Rows near named flat spaces through zero
ns_mr: [ 28 -11  -6 -18 -26  45 -58  22 -34  20  53 -71 -34  13 -23   0   5  57
  28  19  -9  -1]
tq_mq: [ -8 -17   7  -5 -11 -22   6 -24 -17  -6 -10  25  14  -8  28  -5 -19  -4
   3 -12  21 -19]
ft_gg: [ -5 -34  -6  -3  25  10  -4  24  24  -5  14 -39 -29  18 -18  10  -9  -4
  -9 -12  -7  49]
tq_mq: [ 20   3   5  -6 -15  36 -15  24 -29  17  -1 -30  -7 -11  -6   6   8  32
  42   1  -2  -7]
ns_mr: [ 29  -9  -8 -16   0 -21 -10  16  26 -10   6  41  -1  -8  17  -3  -7 -39
 -24  -2   2 -12]
ft_gg: [  9  10  11   9  18  30  -9   3  -6  13  -2 -36 -12  22 -29 -14  25   3
  -3  22  -5  -4]
ft_gg: [-20  61   3  28  37  34   9 -31 -11  26 -11 -49  13  19 -45 -17  47  -5
  -9  60 -11  -6]
tq_mq: [ 33  10  -8  -7 -20  27   2  17  -8  10  -8  24   3 -24  -3  31  13  22
  26  -9 -11 -15]
tq_mq: [  2  13 -15  12  13  -2 -33 -41  21  -9   7  -8   4  21  -7 -24  11 -12
 -15  54  20 -25]
ft_gg: [ -9  41  36  21  -6  -1  24  12 -36   8  13   2  -1  22 -22 -16  35  26
 -21 -26 -44 -10]
sq_sl: [  2   9 -14   6  29  -6  -4  32  37 -11   5 -12  -8   1  -6  -1   6 -30
  -7   3 -13  31]
tq_mq: [ 47 -32  13 -44 -17   9 -21  36 -53  25  28  -2 -12 -20  19   6 -12  -8
   7 -22  -2 -20]
ft_gg: [ 36 -21 -16 -11   5 -11 -33  26  28 -21  -8  19  -2 -16  30  -5 -14 -31
  20   2  22 -11]
tq_mq: [-13  24   4  17 -33   0   9 -22 -18  -5  -9  21  15  -6   3   5   7  48
  22  -8  -4 -22]
ft_gg: [-10   6  -4  14  21 -10  13  16  25 -15 -23   4   6  -6   8  -1   0 -20
  10  -9   1  20]
tq_mq: [ 33 -19 -24 -19  24  22  -6  -2  31  10 -21  10   0 -17  -3  21  -1 -43
  -1  29  21  -2]
cp_qs: [-20   4   7  18  22   0  18  50  27 -13 -25 -28  -8   0  -3  -6  -1  -8
  23 -24  -9  48]
sq_sl: [-14  26  21   1 -29  -5  17  26  -9  11  23  -2 -10  10 -19  -8   7  26
 -22 -21 -37  12]
sq_sl: [ 11 -12   7  17  -5  18  -3  12   8 -17 -38   5  -3   2   5   1   4  26
  43 -17  15  -7]
sq_sl: [ -1  16 -26  -4  60 -15 -15  24  13   0  33 -41   0  -7   0  -2   7 -63
 -17  25 -17  38]
cp_qs: [ -7  15 -13  -4  12   4   2 -14  40  12  -4  -7   0   6 -22  -9   3 -32
 -32  47   6   7]
cp_qs: [ -1  30 -25  -5 -41  -5  10 -27  17   5  16  49  15 -19  -7  29   2  25
 -16  12 -15 -15]
ns_mr: [ 26   3  -2 -17  13 -18 -52   8 -21   2  32 -21   1  -2  24 -39  -3 -40
  -4  32  14 -29]
cp_qs: [ 19  -3   8  -9   8 -18 -17  35   1  -6  10   2  -5  -2  17 -22  -4 -31
  -6  -7  -2  -4]
cp_qs: [-27  -5 -11  -7  -9 -45  32   7   6 -13  34  36   4 -14  15  30 -21  -2
 -31 -49 -33  37]
sq_sl: [  4 -18  17 -32  -3 -39 -20  -9 -32  12  26   2   6  -2  33 -41 -25 -50
 -34  12  21 -29]
ns_mr: [  6  22 -28  19  33  10   4  -4   3 -11 -13   4  19 -22   4  31  20  -5
  33   4  -7   7]
ft_gg: [ 18 -23  17  21  25  28  -3  27  28 -17 -42 -15 -22  27 -15 -12  15   2
  20 -13  11   9]
ft_gg: [  0 -39  12   2   4  34  -6 -31 -25   8  28 -36 -33  47 -40  14  11  48
 -22  -8  -9   7]
tq_mq: [-13 -44  16  -6  15   8  17   7  16   3  -8 -22 -26  26 -18  -1 -13  -8
 -25 -18   5  34]
sq_sl: [  6  23 -22   1 -35   6  12 -17  49  -1 -23  52  13 -18  -8  20   0  11
  -3  22   5 -14]
ns_mr: [ 24  26   2 -20 -30  16 -44  20  31  24  -9 -24  -6  -3  -8 -53  -4 -24
   1  74  29 -32]
ns_mr: [ -8   8 -30  -5  -5 -23 -14  -8  20 -11  33   7   4 -10   8  11 -11  -4
 -11  11  -8  13]
ft_gg: [-23 -37 -25   7  87   9   3 -12   6  -9 -26 -62   6  -9  10  18 -11 -52
  32  13  31  51]
ns_mr: [ -1 -14  22   2  49 -15 -31  20 -26  -4  18 -61 -13  27  10 -52   2 -44
  -8   8   9   6]
cp_qs: [ 15 -23  12  -9  14  39  23  12 -25  22  -2 -16 -17   6 -28  32  14  14
  -2 -25 -18  16]
cp_qs: [ 41 -15  -2 -15  -8  23 -50  31 -21   3  -6 -29  -6 -18  23 -15  -6   3
  57  14  27 -25]
ns_mr: [  1  10  -2  -5  28  37  -3 -21 -55  34  10 -52   7  -6 -17  13  20   3
  16  28  -2  -5]
ft_gg: [-25 -35  12  10 -29 -16  39 -31  -2 -21 -35  52   9  -2  20  23 -24  39
  12 -54  15  -2]
cp_qs: [-33 -10  15  14   8  -3  46 -57 -16   2 -25  22  14  14  -9  14   2  11
 -21 -14   6  -5]
sq_sl: [-10  -7  44 -11 -48  -6   3  12 -52  16  19 -10 -12  16   2 -27 -10  42
  -7 -32 -10 -17]
tq_mq: [-22   3  15   5  20 -15  -4  37  -7  -3  24 -49 -15  17  -4 -26  -2 -11
  -8 -15 -19  37]
cp_qs: [ -5 -25 -14 -15   8  15  -4 -10  -4  12   4 -29  -5  -9  -3  18 -15  -2
  11  12  14  18]
cp_qs: [ -1   3 -21 -19 -36   5  38 -20  12  15 -28  58  24 -47  10  49 -17   7
  11  -4   8  -6]
cp_qs: [-30 -22  12   7  38 -25  15  13   8 -13  -9 -25  -4  12  11 -18 -15 -37
 -11 -19   6  37]
ft_gg: [ 28  16  12 -12 -13   8 -22   8 -33  17   8  -1   5  -7   6 -19  11  -5
   6  17   2 -40]
sq_sl: [ -1   4  -8  -6  19 -16   3  26  28  -2  14  -3  -6   0  -3  -3  -3 -37
 -27   2 -14  27]
sq_sl: [-19   9 -15 -10   5  10   7  -7 -10  21  44 -34  -9   3 -28  24   3  12
 -25  10 -29  33]
ns_mr: [-12 -26  30  -9  -4 -25 -21 -10 -58   1  39 -30 -10  25  17 -36 -14   7
 -16 -17   4 -13]
ns_mr: [ -5  -1  29  17 -24  48 -11  26  -8   9 -25 -58 -26  27 -29 -24  10  61
  44   0   7   5]
tq_mq: [ 59   8 -23  -2  28 -17 -45  27  22 -25  17  32   2  -9  24  -7  16 -49
  -2  12  -3 -28]
ns_mr: [-27  -3   6  19  -4 -43  16  -4  20 -34 -11  34   9   6  24 -11 -14  -1
  -6 -32   1   9]
sq_sl: [  3 -36 -22  12  39  21  12 -17  32 -17 -29   2  -6   5  -9  37   2  -6
  12  -6  14  25]
tq_mq: [ 17 -44  14 -17  -2  10 -31  -8 -32   4  -6 -25  -8   5  19 -20 -17   0
  23   6  38 -25]
sq_sl: [ -7   3   4   9 -31  26  -9 -27 -30   6   6 -18  -3  10 -14   7   7  65
  25   4   1 -16]
[ -9   4  12  42  68  15  12  17 -18 -21 -38 -40   5  11   1  -3  29  -7
  46 -23  -2  22] : ns_mr
[ -3 -40  35 -11 -28 -12  10   7  -7  -2  -3  15 -20  24   4 -18 -21  13
 -24 -37   6  -4] : sq_sl
[ -3   5 -22  -2  14 -20 -12   0  18 -11  23   1   3  -6   8   4  -5 -21
 -11   9  -6  14] : ns_mr
[  7 -20  30 -10 -25  10 -15  58 -27   4  -3 -37 -20   0  12 -24 -15  26
  40 -33   3   8] : sq_sl
[  3  37  -7  17  30  -4  -8  17  16  -6  13 -14   1   8 -13 -13  27 -22
 -12  17 -23   8] : ft_gg
[ 26 -17  -2 -40 -35  12 -29   7  -5  28  44 -11 -23   4 -14  -3 -13   3
 -31  23  -2 -11] : ns_mr
[-36   8   3 -13   7  -3  19  -5  -3  27  23 -39  -5   7 -22  -5  -9 -15
 -36  17 -12  33] : tq_mq
[ 24   3  24   3   5  41  32  20  -3  19 -56  14   0  -5 -18   9  23  -1
  17 -11   2 -13] : cp_qs
[  0 -26  34  13  22  25   3  29 -19  -1 -15 -46 -26  32 -18 -16  11  17
  14 -29  -3  18] : ns_mr
[ 31  -6  16 -22 -29   7 -21  19 -28  15  11   5  -7  -5   9 -14  -3   6
   5  -2   3 -31] : ft_gg
[ 11  32   0   2  -3   6  -8  24 -24   8 -11  -9  17 -29  16  -7   9  -2
  42   8   0 -15] : sq_sl
[-44  20  -9  -8 -51 -32  28 -33  48   5  -4  40  14  -8  -2  -6 -29   1
 -41  22   8   5] : ns_mr
[  7  31  10  36  30  19   7  10  31 -13 -59   1   9   9 -11 -23  32 -16
  24  19  11 -12] : ft_gg
[ 28  11  -7 -11  -5  30 -26  -9 -45  21  13 -20   6 -15  -1   9  15  17
  30  24   3 -31] : ns_mr
[ 27 -17  -1  -9  -5  14 -28 -11 -12   2  13  -3 -10  11  -3  -2   4   9
   0  11   9 -24] : ft_gg
[-15   0   4  10   8  -6   8 -19 -31  -4   4  -4  10   0   8   7   2  14
  10 -15  -3  -1] : ns_mr
[-42   6 -19  13 -25  -9  27 -51   9  -9 -28  25  28 -22  12  26 -19  33
  26   2  20   3] : cp_qs
[  7   9 -25 -20 -19 -24 -23 -11  20   0  20  22  11 -20  19  -6 -18 -25
 -14  32  13 -16] : cp_qs
[  3  -3  12 -23 -29 -22  36  31  34   9 -15  55   0 -17   5   2 -20 -30
 -37 -23  -9   8] : sq_sl
[-26 -11  15  19   7  -2 -11   6 -24 -14  15 -49 -14  26  -2 -17  -2  34
  18 -21  -5  21] : ns_mr
[-18   4   1  13 -10  10  12 -12 -14  -2  -5  -7   3   1  -6  14   3  39
  20 -13  -5   7] : ns_mr
[ 23  32 -16  -4  16  16 -19  50  -7   9   8 -29   4 -29   4   5  15 -15
  37  12 -16  10] : tq_mq

Rows near named flat spaces through zero
tldn: [-18   1   6  21  18 -19 -27  37 -15  19  20  14  19 -26  16 -10  -9 -39
 -17  17  18   7]
tldn: [-24  22  13   3  12   1 -12  -1   3  24  -3  -9  -9 -26  23 -18 -20  -1
   2  29 -38 -44]
lgnz: [  5  -4   7 -20 -15  18  21 -33   8  -1 -12   8 -11   6   2   3  -5  32
  -3  -5 -10 -15]
tldn: [-30  10 -40  34  13  11   5  24   8  52  31  -9 -17 -25 -18 -12  19   4
  11  18  -6   0]
tldn: [ -1  -3 -14 -12   6  13  -1 -40 -19 -16 -21   3 -15   5 -13   9   6  26
  21 -10 -13  -9]
lgnz: [  9  12   3 -20  39  18  16  -1  15 -23  -7  -1 -12 -33 -11  25 -13  28
  23  -6 -42 -18]
hghl: [ 38  15  69 -48  41   2  -2  29  36 -65 -14  18  -4 -11  58  25 -83  10
   3 -19 -55  16]
hghl: [ -8  -5 -14 -16  -7  32 -21  -5   5  39  -6  21   9 -11  26 -15 -17  15
 -20  36  17 -29]
lgnz: [  3   9 -55  18 -14  28 -20   5   9  35   0 -30 -28  39  -7 -23  13  17
  30  15 -14   1]
hghl: [ 22   7  30  -7 -84 -14  20 -26  20  18  -1 -37 -39  66  13 -44  -7  10
  11 -13 -21  -7]
hghl: [ -8   2 -49   2 -10  26 -11 -13  12  18 -18 -25   5  17 -14  -3  29  14
   9  24  14 -22]
hghl: [-37 -14 -62  59  38   1   9   3 -32  15  12   2  44 -29 -60  27  83 -21
 -25  14  38  -5]
zhbr: [  0  27   7  -4  28 -10 -33  40  15  -3  -1 -26  -1 -22  17  -7 -26 -23
  25  21 -28 -19]
zhbr: [  1  -4  35 -28 -48   7  25 -28   6  44  14  21 -27 -15  14 -31 -26  27
 -10   4  -5 -31]
tldn: [ -5 -10  18  24  -3 -18 -12  11 -40  30  29  32  -1 -14   8 -22 -10 -23
 -19   0   4   7]
zhbr: [  8  -5   6 -38 -40   4  41 -49  15 -14 -12 -10 -35  12 -26   6   8  42
  30 -32   3   2]
hghl: [ -8  -5  -1  24   0 -17  28  -5  -6 -15  11  -4  -4  10 -23  13  27  -4
  -2 -27  -1  30]
tldn: [  5   1  -5  25   1  10   9 -27 -19  -4  -7  -4 -14  31  -3  -3  11  16
  -2  -9 -43  -6]
lgnz: [  2  -4  22  -6   4  -1  19  -2   7 -10   1  13  12 -12   5  11  -5   2
 -21  -4  -1  -3]
hghl: [ 36 -20  24  22  33  40  57   5  18 -30   7  48  29  19  17  41  -4  34
 -73 -21 -42  20]
zhbr: [ 13   8  27 -34 -30 -28  -2  19   5  23  22 -15 -15 -43 -21 -24 -13 -19
  32   3  20 -28]
tldn: [ -8  -1 -12   2  17   6  -3  -9 -20   9   2   9  -4 -27 -17   3   7   7
   9   4  -5 -17]
lgnz: [-16  20  17  15  37 -22 -17  33 -19  11  31   9 -36 -40  11 -13 -36 -15
  33  -8 -44  17]
tldn: [ 17  -9 -18 -56 -27  23  23 -53  20 -32 -33 -10 -27  21 -26  20   7  54
  41 -29  17   7]
zhbr: [ 19  -4  44 -37 -60 -16  34 -24  23  -4  -1  -9 -17  16   1 -14 -11  11
   2 -20  10  -5]
tldn: [ -4   4  17  -9  37 -12 -35   2 -22 -35 -25   8  34 -21  18  15 -14 -27
 -10  14   0 -22]
zhbr: [  8 -15  15  18 -20  -6   1   2 -19  18  15  23  13  15  11 -15   1 -14
 -36   0  14   7]
hghl: [ 50  -5 -34  -7  34  35 -15   7 -10 -29 -15  -2   9  12 -28  25   9  19
  19  -4 -21 -10]
zhbr: [-15  -3 -16  -9  11   4   4  -7  -3   5   0   4   5 -32 -21  11  15   6
   8   5  20 -11]
lgnz: [  0  -4   1  -6 -12   8  10 -18   2   2  -6   3  -5   9   1  -1   2  15
  -4  -2  -1  -4]
hghl: [-44  17  11 -23  60 -19 -34  30   9 -21  -7  10  18 -71  27  21 -33 -26
  12  18  17   4]
hghl: [-31   9  -3   6  62  -4   9  20  24 -43  -9   2  25 -34   6  45   3  -7
  -9  -3  -2  22]
lgnz: [-36  15  66 -32  49 -18  17  37  36  -9  19  37  14 -95  46  20 -60 -10
 -24   9  -7  -3]
zhbr: [ -6  23  -2   6  48 -24 -55   7 -55 -12  -5 -14 -19 -38 -13  -9 -16 -27
  57   6 -45 -30]
tldn: [-38   9 -35  -1  34   6 -32  -8 -16   6 -13  -1  -6 -29  -2   5   2   1
  27  17   5  -7]
zhbr: [-15   5  -6   3  29  -7 -10   0  -2 -29 -19  -8  23  -9  -1  22  11 -13
  -2   5   4  -2]
lgnz: [-13   9 -25  32   4  16  13   5  12  24  13 -11 -24  17   0  -8   9  18
   6   1 -31  13]
lgnz: [-55   4 -20  15 -26   4  17 -63 -15  28  -3   0 -63  23   5 -22   4  41
  27 -16 -21  22]
zhbr: [  2  -3  19 -21 -22  -8  23 -38   5 -29 -20  -7  -8  17  -4   9   4  16
   5 -21  -1   1]
lgnz: [ 11  -1   2 -14  -1   0 -10  -1  -5  -6  -6  -1   3  -4  -3   0  -5  -2
   8   1   5  -9]
[  3   2 -73  37  46  36  -5  40  34 -21  -4 -18  12  41  -8  35  28  12
   5  -3  -2  59] : zhbr
[ 27  -8 -18 -16 -42  18   2 -28  -4   9  -4  -5 -41  47 -11 -18  -2  33
  32 -20  -2  16] : hghl
[ 23  -3  42 -53 -36  -7  13  -5  31 -16 -10   0   2   1  17  -2 -28   5
  -2  -8  22  -6] : tldn
[ 27  -2 -24 -36 -14   6 -45  -4 -11  -7 -26 -19   7   9 -13  -7   1  -8
  34  14  31 -24] : lgnz
[ -4  13   2  27  16  -6 -14  45   1  29  32   0 -18 -11  15 -20 -21 -16
   7   7 -27  15] : lgnz
[-26  -9  23  -5  17 -36  -3 -13 -14 -48 -28   2  65 -25  -5  32  28 -43
 -38   6  50 -15] : zhbr
[ -2 -15  -6 -18 -24  14  51 -62  21 -45 -33  -4  -6  45 -15  32  28  45
  -5 -37  11  27] : zhbr
[ 32  -1  34  -5 -38 -26   6   2   4 -24  -1 -18  -8  44   6 -12  -8 -16
   5 -25  -5  20] : zhbr
[ 10  -5 -39  15   6  15  -5  16 -10  24  22   4 -19   1 -27  -4  13  10
  22  -6   3  20] : zhbr
[ -4 -13 -17  24 -28  -6  28 -22 -14   9  13  -2 -18  28 -30  -4  34  10
   3 -26  10  28] : hghl
[ 24  -4   5   6  45 -18   2  30  -5 -57  -8  -8  53 -22 -33  44  28 -35
 -12  -8  13  -2] : lgnz
[ -6   5 -15   4  26 -14 -17  38   9 -13   2 -15  32 -25 -15  17  16 -33
   3  12  30   3] : zhbr
[-17   2  -4 -21   7  -1   9  -7  13  -4  -8  -4  12 -35 -14  15  10   3
   4   8  23 -18] : zhbr
[-44  30 -19   2  46  -5 -49  32  28 -12 -26 -32  25 -21  36   8 -13 -29
   8  43   0 -13] : tldn
[ 26  10   4  13  68  -1  14  45  10 -45   8  -7  27 -37 -28  43  10 -13
   2  -9 -36  -4] : lgnz
[ 14   2  63 -16 -29 -50 -10 -16 -31 -24  -8  -7   3   1   7 -18 -16 -36
   2 -13  -3 -22] : zhbr
[  6   7   1  17 -16 -20  16  -3   4 -14  -1 -34  -4  25 -22  -1  27 -11
  11 -13 -11   2] : hghl
[-22 -20   6   1 -30 -23 -33  -7 -68  70  38  48 -15 -44  -6 -46 -11 -24
   0  10  52  -6] : hghl
[ -7  23   0 -10  29  -4 -23   0  -3 -15 -14 -20 -18 -19   4   1 -18   1
  38   7 -39 -21] : zhbr
